What each symbol does to the items:
q354 b q506
q354 s q40
q354 v q589
q40 d q742
q40 q q38
q40 b q56
q40 s q354
q40 f q208
q40 g q23
q40 k q237
q40 v q136
q864 q q205
q864 b q370
q864 f q870
q973 d q129
q973 q q535
q973 b q405
q973 s q581
q973 f q985
q973 g q36
q973 k q306
q973 v q144
q54 d q368
q54 q q985
q54 b q698
q54 s q305
q54 f q535
q54 g q708
q54 k q469
q54 v q462
q870 d q698
q870 q q136
q870 b q368
q870 s q298
q870 f q864
q870 g q572
q870 k q71
q870 v q38
q281 d q840
q281 s q395
q281 g q454
q725 s q649
q725 f q840
q725 g q106
q370 d q535
q370 q q129
q370 b q864
q370 s q128
q370 f q368
q370 g q96
q370 k q242
q370 v q794
q595 d q144
q595 q q794
q595 b q208
q595 s q468
q595 f q56
q595 g q593
q595 k q944
q595 v q129
q593 f q493
q593 g q595
q593 v q649
q851 d q493
q851 g q302
q851 v q395
q742 d q40
q742 b q302
q742 v q287
q275 s q153
q275 g q631
q275 k q840
q56 d q302
q56 q q135
q56 b q40
q56 s q506
q56 f q595
q56 g q493
q56 k q337
q56 v q184
q837 q q493
q837 g q135
q837 v q387
q985 d q184
q985 q q54
q985 b q287
q985 s q454
q985 f q973
q985 g q395
q985 k q52
q985 v q302
q708 d q387
q708 q q395
q708 g q54
q649 d q36
q649 q q96
q649 b q17
q649 s q725
q649 f q772
q649 g q129
q649 k q491
q649 v q593
q840 d q281
q840 q q743
q840 b q642
q840 s q772
q840 f q725
q840 g q620
q840 k q275
q840 v q322
q484 g q337
q484 k q493
q484 v q153
q382 d q337
q382 k q302
q382 v q52
q529 q q506
q529 s q135
q529 v q600
q305 d q600
q305 q q454
q305 s q54
q185 d q306
q185 q q242
q185 b q873
q185 s q596
q185 f q878
q185 g q491
q185 k q129
q185 v q944
q36 d q649
q36 f q395
q36 g q973
q493 d q851
q493 q q837
q493 b q23
q493 s q322
q493 f q593
q493 g q56
q493 k q484
q493 v q772
q136 d q287
q136 q q870
q136 b q184
q136 s q589
q136 f q205
q136 g q341
q136 k q422
q136 v q40
q468 s q595
q468 f q506
q468 v q106
q589 d q107
q589 q q298
q589 b q620
q589 s q136
q589 f q635
q589 g q642
q589 k q935
q589 v q354
q153 d q294
q153 q q874
q153 b q774
q153 s q275
q153 f q491
q153 g q878
q153 k q772
q153 v q484
q935 b q631
q935 s q422
q935 k q589
q368 d q54
q368 q q184
q368 b q870
q368 s q600
q368 f q370
q368 g q387
q368 k q553
q368 v q135
q269 d q506
q269 s q302
q269 v q454
q553 d q469
q553 q q878
q553 b q71
q553 s q215
q553 f q242
q553 g q874
q553 k q368
q553 v q932
q52 d q878
q52 q q469
q52 b q182
q52 s q866
q52 f q306
q52 g q294
q52 k q985
q52 v q382
q698 d q870
q698 q q287
q698 b q54
q743 q q840
q743 s q387
q743 g q600
q581 d q106
q581 s q973
q581 f q454
q237 b q337
q237 k q40
q237 v q422
q874 q q153
q874 g q553
q874 k q387
q184 d q985
q184 q q368
q184 b q136
q184 s q620
q184 f q129
q184 g q772
q184 k q878
q184 v q56
q341 d q733
q341 q q572
q341 b q772
q341 s q642
q341 f q17
q341 g q136
q341 k q774
q341 v q23
q215 q q631
q215 s q553
q215 k q600
q596 s q185
q596 f q631
q596 k q106
q733 d q341
q733 b q395
q733 g q287
q896 s q337
q896 k q506
q896 v q631
q129 d q973
q129 q q370
q129 b q205
q129 s q106
q129 f q184
q129 g q649
q129 k q185
q129 v q595
q182 d q422
q182 b q52
q182 k q287
q298 q q589
q298 b q600
q298 s q870
q506 d q269
q506 q q529
q506 b q354
q506 s q56
q506 f q468
q506 g q322
q506 k q896
q506 v q620
q17 b q649
q17 f q341
q17 g q205
q23 b q493
q23 g q40
q23 v q341
q71 q q422
q71 b q553
q71 k q870
q944 f q337
q944 k q595
q944 v q185
q306 d q185
q306 f q52
q306 k q973
q38 q q40
q38 b q135
q38 v q870
q642 b q840
q642 s q341
q642 g q589
q387 d q708
q387 q q772
q387 b q572
q387 s q743
q387 f q96
q387 g q368
q387 k q874
q387 v q837
q600 d q305
q600 q q620
q600 b q298
q600 s q368
q600 f q128
q600 g q743
q600 k q215
q600 v q529
q866 d q631
q866 s q52
q866 k q454
q395 d q772
q395 q q708
q395 b q733
q395 s q281
q395 f q36
q395 g q985
q395 k q294
q395 v q851
q144 d q595
q144 f q302
q144 v q973
q932 q q337
q932 k q135
q932 v q553
q128 q q106
q128 s q370
q128 f q600
q242 q q185
q242 f q553
q242 k q370
q774 b q153
q774 g q422
q774 k q341
q135 d q462
q135 q q56
q135 b q38
q135 s q529
q135 f q794
q135 g q837
q135 k q932
q135 v q368
q794 q q595
q794 f q135
q794 v q370
q337 d q382
q337 q q932
q337 b q237
q337 s q896
q337 f q944
q337 g q484
q337 k q56
q337 v q878
q422 d q182
q422 q q71
q422 b q878
q422 s q935
q422 f q873
q422 g q774
q422 k q136
q422 v q237
q631 d q866
q631 q q215
q631 b q935
q631 s q878
q631 f q596
q631 g q275
q631 k q620
q631 v q896
q469 d q553
q469 q q52
q469 k q54
q873 b q185
q873 f q422
q873 k q205
q620 d q454
q620 q q600
q620 b q589
q620 s q184
q620 f q106
q620 g q840
q620 k q631
q620 v q506
q107 d q589
q107 b q454
q107 s q287
q205 d q405
q205 q q864
q205 b q129
q205 s q635
q205 f q136
q205 g q17
q205 k q873
q205 v q208
q535 d q370
q535 q q973
q535 f q54
q635 b q106
q635 s q205
q635 f q589
q878 d q52
q878 q q553
q878 b q422
q878 s q631
q878 f q185
q878 g q153
q878 k q184
q878 v q337
q287 d q136
q287 q q698
q287 b q985
q287 s q107
q287 f q405
q287 g q733
q287 k q182
q287 v q742
q302 d q56
q302 q q462
q302 b q742
q302 s q269
q302 f q144
q302 g q851
q302 k q382
q302 v q985
q96 q q649
q96 f q387
q96 g q370
q208 b q595
q208 f q40
q208 v q205
q294 d q153
q294 g q52
q294 k q395
q405 d q205
q405 b q973
q405 f q287
q454 d q620
q454 q q305
q454 b q107
q454 s q985
q454 f q581
q454 g q281
q454 k q866
q454 v q269
q322 s q493
q322 g q506
q322 v q840
q772 d q395
q772 q q387
q772 b q341
q772 s q840
q772 f q649
q772 g q184
q772 k q153
q772 v q493
q462 d q135
q462 q q302
q462 v q54
q572 q q341
q572 b q387
q572 g q870
q106 d q581
q106 q q128
q106 b q635
q106 s q129
q106 f q620
q106 g q725
q106 k q596
q106 v q468
q491 f q153
q491 g q185
q491 k q649

The rows follow the links: the fewer symbols apart two items are, the more alike their rows tend to be.

Each row is also shifted at random along 4 hidden directions that mean nothing.

Row, then item:
-482,-267,-403,44,201,-274,-213,37,11,274,94,274,-311,-75,-477,86,-16,-378,-94,152,55,-11,513,-91,-60,109,-330,-548,-374,196,-64,-120,30,279,-102,87,-227,-57,209,-450,-71,-276,-497,-118,122,-166,213,255,175,-357 | q708
-255,-116,-70,142,63,38,179,153,-90,120,22,60,20,-168,433,-17,-459,398,-79,409,-389,-411,-350,-15,-118,-283,239,-106,343,-50,25,169,-270,-553,51,-142,282,30,-125,106,191,-11,480,160,-199,-86,-38,-330,-87,9 | q506
592,18,-110,-244,29,5,-20,-64,6,266,-381,398,-233,127,-315,-17,330,28,-34,350,157,-183,-103,460,15,-402,56,430,-51,215,108,-297,383,450,-65,311,-185,-165,115,56,-55,274,-442,-45,-368,-104,-216,-391,-207,-80 | q298
1370,36,-31,222,-158,172,-63,-40,-436,-6,-8,-264,109,-202,67,1,-73,-19,-116,16,107,107,13,-182,312,-301,110,67,-218,3,126,-84,111,63,-206,199,-14,108,102,42,-345,229,300,353,-140,48,114,90,-248,204 | q38
215,204,73,-118,-289,166,263,166,140,8,-268,124,310,286,-275,-27,186,-207,-17,104,28,120,-126,-86,-238,260,37,168,20,-9,-100,413,408,97,1,-199,50,67,193,-323,-562,-82,-86,216,250,22,-2,-76,-266,131 | q422
269,4,-416,95,198,-188,75,-194,355,186,-325,236,-253,268,-353,136,7,-470,-185,-311,-98,83,607,-216,-206,378,-135,-168,-118,50,10,577,19,-23,214,-218,238,-403,134,-515,-212,-418,-446,-145,88,-255,430,279,8,99 | q275
53,83,76,-97,-214,124,116,-75,-101,40,66,392,80,-20,24,133,-20,276,-294,393,-121,38,-314,-48,140,-103,33,343,374,-200,-248,-235,70,64,273,230,8,160,-71,455,-122,357,16,271,-46,-38,-419,-337,-296,214 | q136
377,385,683,4,188,-441,-129,-129,-405,-10,78,550,-106,-164,332,-493,145,152,-22,-154,203,-566,-101,-75,42,-257,-48,161,45,-140,-87,-34,125,88,-345,31,-204,-83,-186,546,415,-117,-32,220,32,364,-163,175,-104,-300 | q387
478,-275,-149,188,-55,374,232,87,-253,320,-184,55,52,-59,216,115,-344,234,-128,399,-165,127,-185,-170,132,-163,184,152,129,24,-45,191,55,-262,292,166,5,-103,-8,11,-200,283,178,163,-145,-298,-29,-206,-261,162 | q354
396,-401,371,-45,300,-92,-378,-89,-695,-231,-225,293,260,-215,141,177,-605,306,-426,267,-144,184,147,-321,157,-410,-395,-755,89,-125,109,-207,62,144,271,-115,-14,1,282,83,240,21,102,-400,-210,-426,98,394,-124,-251 | q851
910,95,404,91,15,-331,-56,-180,-322,-6,55,261,15,97,370,23,-155,293,-375,-325,-2,-16,135,-431,161,-19,-28,-74,8,-70,-47,25,145,167,34,22,-45,-101,33,517,470,-213,-52,-170,6,-26,2,194,-39,-47 | q772
551,263,314,132,-12,-69,63,88,-69,44,158,10,193,-108,18,-354,15,319,-52,-186,-141,-279,-249,28,198,283,-136,-73,422,-698,-207,-13,84,103,-109,-316,1,88,131,155,132,227,217,232,79,142,-106,-127,96,-17 | q184
280,343,703,-9,-195,-453,-168,-21,130,-615,-80,205,120,114,385,-132,134,336,41,-132,145,49,-274,37,278,-127,119,219,11,-77,22,133,202,-109,-122,-9,-76,-128,-23,523,203,-237,15,-290,2,260,-386,73,92,261 | q491
-73,-174,307,122,-283,-205,-94,165,-75,-434,73,137,-219,-91,481,107,-803,154,70,35,-565,358,-461,167,193,69,130,-123,-181,-453,-103,-239,-367,-314,454,-181,-64,262,133,511,146,252,471,99,296,-139,-434,-228,597,403 | q129
-1091,-108,-131,102,86,492,157,-219,206,606,-302,312,-90,67,-182,-17,216,40,120,411,-12,-8,53,95,-205,-227,177,210,257,56,-30,-155,133,98,-35,174,74,-35,-21,-183,-139,113,-201,78,82,-120,-261,-351,-190,145 | q589
-411,338,585,-124,24,-279,-48,-107,56,-190,-310,403,226,164,524,-145,51,142,103,-98,93,-365,-244,-299,198,-95,-20,69,120,-267,-114,263,70,-131,85,-32,63,-68,-229,433,262,-239,52,-130,158,-55,-115,75,-132,114 | q153
-95,164,650,29,-318,-163,-40,136,-43,-626,263,-39,112,-131,287,-150,-253,601,89,158,117,-134,-471,135,300,-196,25,-64,110,-329,-61,-139,-204,127,59,-139,-177,256,124,578,217,167,529,177,-367,206,-382,-266,134,53 | q973
-1069,-587,196,-109,-23,57,-325,140,-350,-139,63,282,-231,-304,205,106,-311,-193,-126,791,-516,239,-362,224,-432,-464,86,-411,-286,54,31,-410,-468,-339,64,335,-5,148,364,230,244,308,8,94,50,-215,-300,58,93,-21 | q794
86,-136,147,-204,91,122,153,-123,232,49,-359,722,217,492,-273,-23,629,-139,-48,208,329,-132,156,388,-483,-76,-345,217,370,213,21,-299,569,279,96,181,34,-371,135,-224,-358,104,-447,-277,-172,-299,-80,-332,-541,56 | q935
-321,-330,-669,42,201,-112,-36,325,-64,432,-213,-323,-121,-359,-515,288,-318,-103,-114,119,-375,94,390,173,-35,163,-309,-361,-451,43,-157,157,-456,311,34,-405,-115,186,757,-753,-254,9,-15,-94,-96,-436,424,50,260,-473 | q54
-741,9,-142,74,-170,-138,-55,232,328,-406,84,-249,-262,-9,426,-121,-12,-254,359,-249,89,-216,-327,305,168,24,263,241,-323,140,-78,20,-397,-432,54,1,36,145,-228,61,253,-40,-176,168,202,328,-210,59,159,201 | q242
592,-201,221,143,112,-265,86,-221,-435,-162,-328,-46,-268,19,5,-84,-481,182,-302,-397,-161,326,-143,19,468,-159,-22,187,-182,-215,35,22,94,-63,68,15,169,-376,18,427,433,-137,177,9,-183,-278,-109,-35,141,322 | q725
7,-85,43,-219,526,-315,-46,-223,179,433,-235,472,-308,2,-359,-315,427,-93,-180,59,280,-275,508,272,-176,-68,-29,214,90,433,76,-73,371,422,-377,199,-104,-195,220,99,328,-114,-464,-190,-43,7,-40,8,-216,-285 | q743
81,-105,-342,-50,10,-312,-72,161,-47,319,38,-161,-212,-16,-8,110,-168,20,79,190,-2,-217,-24,-44,278,-155,198,-13,-123,182,54,-88,-180,273,98,-74,62,232,42,-40,237,41,-99,255,-291,-216,-96,-174,-8,-185 | q305
370,277,486,103,53,-108,-66,31,47,-90,107,112,284,105,285,-187,366,-127,24,-111,140,-177,-40,-309,-97,-153,0,-70,174,-111,232,161,326,25,-199,-74,245,0,-404,283,243,-324,31,-158,178,122,228,300,-250,-103 | q484
-74,-402,-444,35,291,33,-30,-292,-8,390,47,-159,-219,49,-237,363,-75,-312,-275,-248,-243,21,564,-200,-423,227,20,-448,-67,188,-84,468,-73,-208,110,-25,220,-93,88,-434,1,-403,-273,-184,303,-148,581,346,-49,-91 | q322
-9,-107,-269,-79,324,-194,-60,292,-247,225,-266,465,-375,109,-412,184,-157,-147,-112,362,-312,-46,-73,389,-316,-51,-177,-297,-159,72,-69,-181,-177,173,-48,-417,26,-342,644,-354,-257,54,-349,-38,-14,-517,-89,-123,-58,-94 | q600
-74,-326,-390,269,140,-70,62,162,127,-8,59,-188,-213,-88,50,-47,-336,-45,141,98,-180,6,-170,490,87,-92,381,287,-388,160,-86,69,-446,-304,-52,-121,-27,51,-80,53,171,-100,248,212,14,-4,-225,-168,222,237 | q128
-491,-228,252,-509,33,99,-194,-136,134,-403,-64,104,175,-88,65,23,75,-235,60,396,-18,238,-174,300,-731,-122,-351,-185,48,104,257,-179,117,-123,-345,193,-1,-120,32,-84,26,16,152,-196,199,-62,-332,55,113,-99 | q944
888,53,-638,325,130,32,230,-270,-141,375,-15,-408,-238,35,-370,572,-260,-399,-194,-677,85,119,256,-584,447,167,236,-68,-442,232,-56,648,-25,3,-52,-171,208,35,133,-203,-164,6,-356,249,112,67,532,326,93,202 | q572

Where do the symbols, taken in turn from left to right, take each start?
Answers are names.
277,-38,-6,258,-145,69,202,72,-55,55,-162,-99,-48,321,218,288,-169,-159,-86,-289,65,179,-44,-353,384,286,93,-130,-304,-33,-224,318,182,-183,275,-380,356,-252,-44,-11,-308,-95,-162,75,479,-170,311,300,-129,369
b b k f => q17
209,22,195,100,-216,350,-150,47,-52,-114,-329,20,262,31,387,298,49,-15,69,208,20,-73,-450,-197,78,-231,138,104,163,94,-11,-111,248,-282,255,301,335,82,65,60,-396,176,88,76,52,-162,-236,71,-307,292
k g g q b => q135
-125,-81,-11,-38,217,-108,27,-62,-199,227,144,0,-211,-202,214,48,-175,-217,-194,130,-153,-78,59,-328,-7,10,229,-514,-255,133,91,195,-379,-140,-106,219,132,-45,222,37,194,83,-174,-112,143,-191,332,243,-95,-139
v q q => q387
-356,-11,-75,-194,-6,59,40,-221,589,-201,-71,-101,-113,261,-208,-213,324,-404,405,-99,281,-109,106,477,-371,144,61,517,131,163,117,243,194,-255,-140,170,45,-98,-295,10,88,-193,-11,-101,192,325,-205,-153,146,34
s q q s => q596
-222,-51,26,-118,-94,-39,-221,255,-42,-474,504,-362,327,-222,228,-76,140,203,268,-96,27,251,-84,-180,-58,30,-83,-78,436,75,297,-319,-77,-24,-42,344,-55,186,-311,246,370,202,451,-116,-29,253,-97,-40,4,-215
v f v => q302
-41,306,260,-224,-124,133,-193,-17,92,-107,-306,395,22,110,352,169,38,195,54,278,156,-202,-484,142,255,-256,340,142,-91,112,23,-208,0,167,130,60,-19,90,-16,140,-282,84,-191,288,74,128,-404,-79,-303,135
b q b k d => q287
337,14,-135,188,-57,-304,-8,137,-143,22,-186,-61,-97,334,234,291,-194,-376,17,-510,36,-214,-130,-203,453,-16,351,-141,-532,71,-28,369,-283,-186,221,-306,286,-243,-12,-196,32,-375,-411,22,364,27,213,352,-18,16
q q g g => q874
-324,-379,-271,286,-89,-484,-37,-120,-238,54,34,-194,-440,-139,-56,325,-602,-433,-92,-327,-305,222,134,-80,140,24,36,-284,-699,145,-101,220,-376,-387,11,-181,56,-167,230,-55,103,-169,-157,-52,375,-200,292,238,304,207
f s g v q => q506
552,-121,428,119,-323,-68,99,-320,-409,-212,-496,486,-63,-51,57,-48,-156,201,-301,79,-207,543,143,-23,244,-413,99,44,-142,-135,-58,-184,283,315,237,108,-232,-299,187,547,-108,27,187,-185,-264,-291,-247,177,47,333
g b g k f => q153
396,-123,-158,50,-168,117,34,-40,4,137,-339,-21,-145,56,-368,50,126,-141,-133,-123,71,270,79,238,-122,4,-98,110,-311,214,149,-125,30,400,-164,278,-519,-87,170,-70,-262,106,-34,46,-61,204,-217,14,123,222
f g q v b => q493
-414,246,318,-571,110,-255,-243,234,387,-147,-86,314,377,197,-63,-374,534,-113,191,71,401,-176,18,340,-501,112,-440,-192,341,-302,64,-353,261,482,5,-121,-69,142,260,-317,13,90,-218,-338,13,11,-204,6,-168,-325
g g v v v => q382
-202,-351,-113,-38,280,-3,-148,173,-267,240,35,209,-269,16,91,205,-435,-34,-132,479,-474,-150,-137,211,-235,-386,104,-249,-254,265,-72,-220,-582,-371,8,93,253,169,222,-20,-56,138,24,17,-42,-281,-189,-176,-42,-15
v d q s v => q302
550,-32,-44,200,-475,133,221,261,-94,-372,-323,-99,219,212,357,48,-475,-154,127,-300,-172,490,-328,-9,462,-31,210,310,-311,-135,-85,232,154,42,328,-300,57,4,146,205,-290,65,296,205,179,-136,-285,13,165,654
k b d f q => q54
